Rows, each followed by one of two labels for a hidden trait (new trait and labels in each part)
33 12 15 18 11 7 16 4 6 5 10 0 -4 0 1 -13 0 2 -2 13 3 -8 1 -1 0 -8 -4 2
 4 0 0 4 1 -5 2 5 10 1 -1 3 4 -1 -1 1 1 2 -> Q
2 0 0 1 0 0 4 0 0 1 1 -2 -1 0 1 0 0 1 1 3 3 1 1 1 -1 -2 0 0 1 0 0 3 0 7
 13 32 51 8 9 2 2 1 -1 0 0 0 -> Q
11 7 13 21 16 18 20 2 2 1 0 3 0 0 -1 1 0 1 -1 3 -1 2 0 1 0 -1 -1 1 1 1
 -1 0 0 -6 2 6 8 1 -1 2 1 -1 0 0 0 1 -> Q
3 -1 -1 2 1 -1 8 3 3 1 4 -3 2 0 1 -2 0 2 -4 6 2 -4 1 0 1 -2 -2 2 4 0 0 1
 1 -1 3 -2 11 0 1 12 20 31 7 8 4 0 -> Q
-2 2 2 -3 -1 1 -8 -3 -3 -2 -6 -4 4 0 -1 9 0 0 3 -7 3 20 16 15 15 22 14 1
 -1 0 0 0 1 6 -3 -3 -5 -1 3 -2 -7 2 1 -1 1 1 -> X
2 0 0 1 -1 0 1 1 1 1 1 4 -2 0 1 1 0 1 1 9 1 2 1 -1 0 -1 1 1 3 0 1 16 11
 32 19 21 12 1 2 1 0 1 0 0 -1 0 -> Q
-1 0 0 0 0 2 -1 -1 0 0 1 -2 0 0 0 4 0 0 1 2 3 11 16 12 21 20 12 2 2 1 0
 0 0 -1 1 1 -3 0 3 1 -1 2 0 0 0 1 -> X
13 -3 -5 4 3 1 23 7 10 5 17 -6 -4 -1 2 -20 0 2 -3 15 -1 -17 0 -4 3 -12
 -8 4 7 -1 0 10 0 -5 5 10 20 6 27 38 32 12 0 2 -1 0 -> Q
-4 1 3 -2 -2 0 -4 -2 -2 -2 -5 3 2 1 6 63 12 21 30 13 8 11 -1 1 0 5 4 -1
 -4 0 0 -4 1 4 -1 0 -6 1 3 -4 -3 0 1 0 1 1 -> X
1 0 0 -2 0 0 1 0 3 6 25 55 39 3 9 7 0 3 -2 0 0 1 1 0 -4 0 1 0 -1 0 1 3 0
 1 2 -4 4 0 2 0 1 -1 0 0 0 1 -> Q
6 -1 -3 1 1 2 9 3 10 13 39 61 29 2 4 0 0 0 0 6 1 -3 -1 -1 1 -2 -5 1 3 0
 0 1 0 -3 1 2 3 1 -4 4 4 -1 0 1 0 0 -> Q
53 4 -1 3 2 2 9 2 3 1 3 -2 -1 0 1 -6 0 1 0 5 1 -4 0 -1 1 -3 -1 1 4 0 0 6
 0 -1 0 3 7 1 -6 0 3 7 1 9 24 16 -> Q
4 0 -1 0 1 2 7 2 10 8 33 54 34 3 8 1 0 0 -4 6 1 -6 0 -1 0 -4 -3 0 0 0 0
 6 0 -3 2 4 5 1 -3 3 4 -1 -1 0 0 -1 -> Q
5 -1 -2 1 1 1 7 3 4 2 7 4 -2 0 3 30 8 21 38 44 17 -3 0 -2 1 -4 -4 2 3 -1
 0 5 0 -3 0 4 3 0 -4 4 5 -2 -1 0 0 0 -> X
13 -2 -3 4 4 1 14 6 9 4 14 3 -6 -1 2 -15 0 2 0 15 6 -12 0 -2 1 -10 -6 2
 9 -1 0 6 -2 -9 4 2 14 2 -3 8 13 18 7 17 14 3 -> Q
6 -1 -1 1 0 0 8 2 5 1 5 -3 -2 0 1 -2 0 0 1 5 0 -4 1 -1 1 0 -3 1 3 0 1 -6
 12 32 21 19 13 1 -1 3 2 -1 0 1 0 2 -> Q
2 1 1 1 1 -1 5 3 0 0 -1 -7 1 0 0 2 1 1 -1 -4 3 3 0 -1 1 -1 0 0 1 0 1 -1
 1 1 2 6 26 13 45 23 9 4 1 1 0 1 -> Q
6 -1 -3 1 1 1 13 4 7 4 7 4 -2 0 2 11 6 20 39 50 19 -4 5 -1 1 -5 -4 2 5 0
 -1 1 0 -6 3 3 9 0 -2 4 4 -1 -1 0 -1 0 -> X
5 -1 -2 4 3 -2 12 3 6 3 9 1 -2 -1 1 -10 0 2 -2 14 8 29 31 13 19 2 -1 2 7
 0 0 5 -1 -4 1 3 9 2 -2 5 4 -1 -1 1 -1 0 -> X
0 1 1 0 1 2 0 -1 -1 0 4 -2 7 0 0 2 -1 1 0 -2 2 4 3 5 15 26 30 11 14 1 0
 6 -1 3 -1 1 6 0 1 -2 0 1 0 0 1 0 -> X
7 0 0 1 1 0 10 2 4 2 4 2 -1 0 0 -5 0 1 -1 4 2 -4 0 0 -1 -4 -4 2 2 0 1 4
 5 23 21 31 30 3 1 4 2 -1 -1 1 -1 0 -> Q
-2 8 16 17 15 18 7 -1 -4 -2 -11 4 2 0 -1 17 0 -2 3 -5 2 11 2 2 -1 6 4 -2
 -4 0 1 -2 1 6 -2 -4 -6 -2 3 -3 -5 3 1 0 2 2 -> Q
-6 1 1 -1 0 1 -4 -1 -1 0 -2 3 2 0 0 2 0 1 0 -6 3 9 5 8 15 27 24 8 6 1 0
 -3 1 4 -1 -1 -2 1 5 3 -1 0 1 0 0 1 -> X
1 0 -1 -1 1 0 3 0 0 -1 0 -2 0 0 0 1 0 0 8 1 -1 2 1 0 0 -2 0 0 1 0 0 0 0
 0 2 1 16 9 43 27 14 6 0 0 1 -1 -> Q
-1 1 0 -1 0 1 -1 0 0 0 1 4 -1 0 0 5 0 1 0 1 2 2 1 0 -1 3 1 2 20 5 7 60
 11 10 0 3 -2 -1 0 1 1 1 0 0 2 0 -> X
10 -2 -5 2 0 2 17 7 7 4 13 1 -6 -1 2 -16 1 3 9 57 57 42 17 -2 4 -8 -7 3
 6 0 0 11 0 -9 6 7 11 2 -6 8 9 -2 -1 1 -1 -1 -> X
-2 0 -1 0 0 -2 -6 2 2 1 2 -1 1 0 0 1 0 -3 0 2 -1 0 3 0 0 2 3 6 57 6 7 34
 4 0 2 2 1 1 -5 1 0 0 0 0 0 0 -> X
1 2 8 12 19 35 62 6 1 0 5 -4 0 0 0 6 0 0 2 -5 0 4 1 2 -1 2 2 0 -1 1 1 4
 0 4 0 -3 -4 -1 3 -1 1 1 0 0 1 1 -> Q
5 -2 -4 0 1 2 9 9 37 22 43 40 12 0 1 -3 0 1 -2 5 2 -3 -1 0 0 -3 -2 1 5 0
 0 3 0 -4 1 3 5 1 0 4 3 -1 -1 0 0 0 -> Q
-2 1 0 0 0 -1 -3 -1 -2 -1 -2 0 3 0 0 5 0 0 0 -3 -6 4 -2 1 1 3 3 2 27 6 7
 49 8 8 1 -1 0 0 3 -1 -2 -1 0 0 0 1 -> X
1 0 -2 0 1 -1 1 1 2 0 4 18 -1 0 1 -2 -1 0 -1 0 1 -1 0 0 0 -3 1 0 0 0 0 2
 1 12 15 33 46 7 9 3 2 1 0 1 -1 0 -> Q
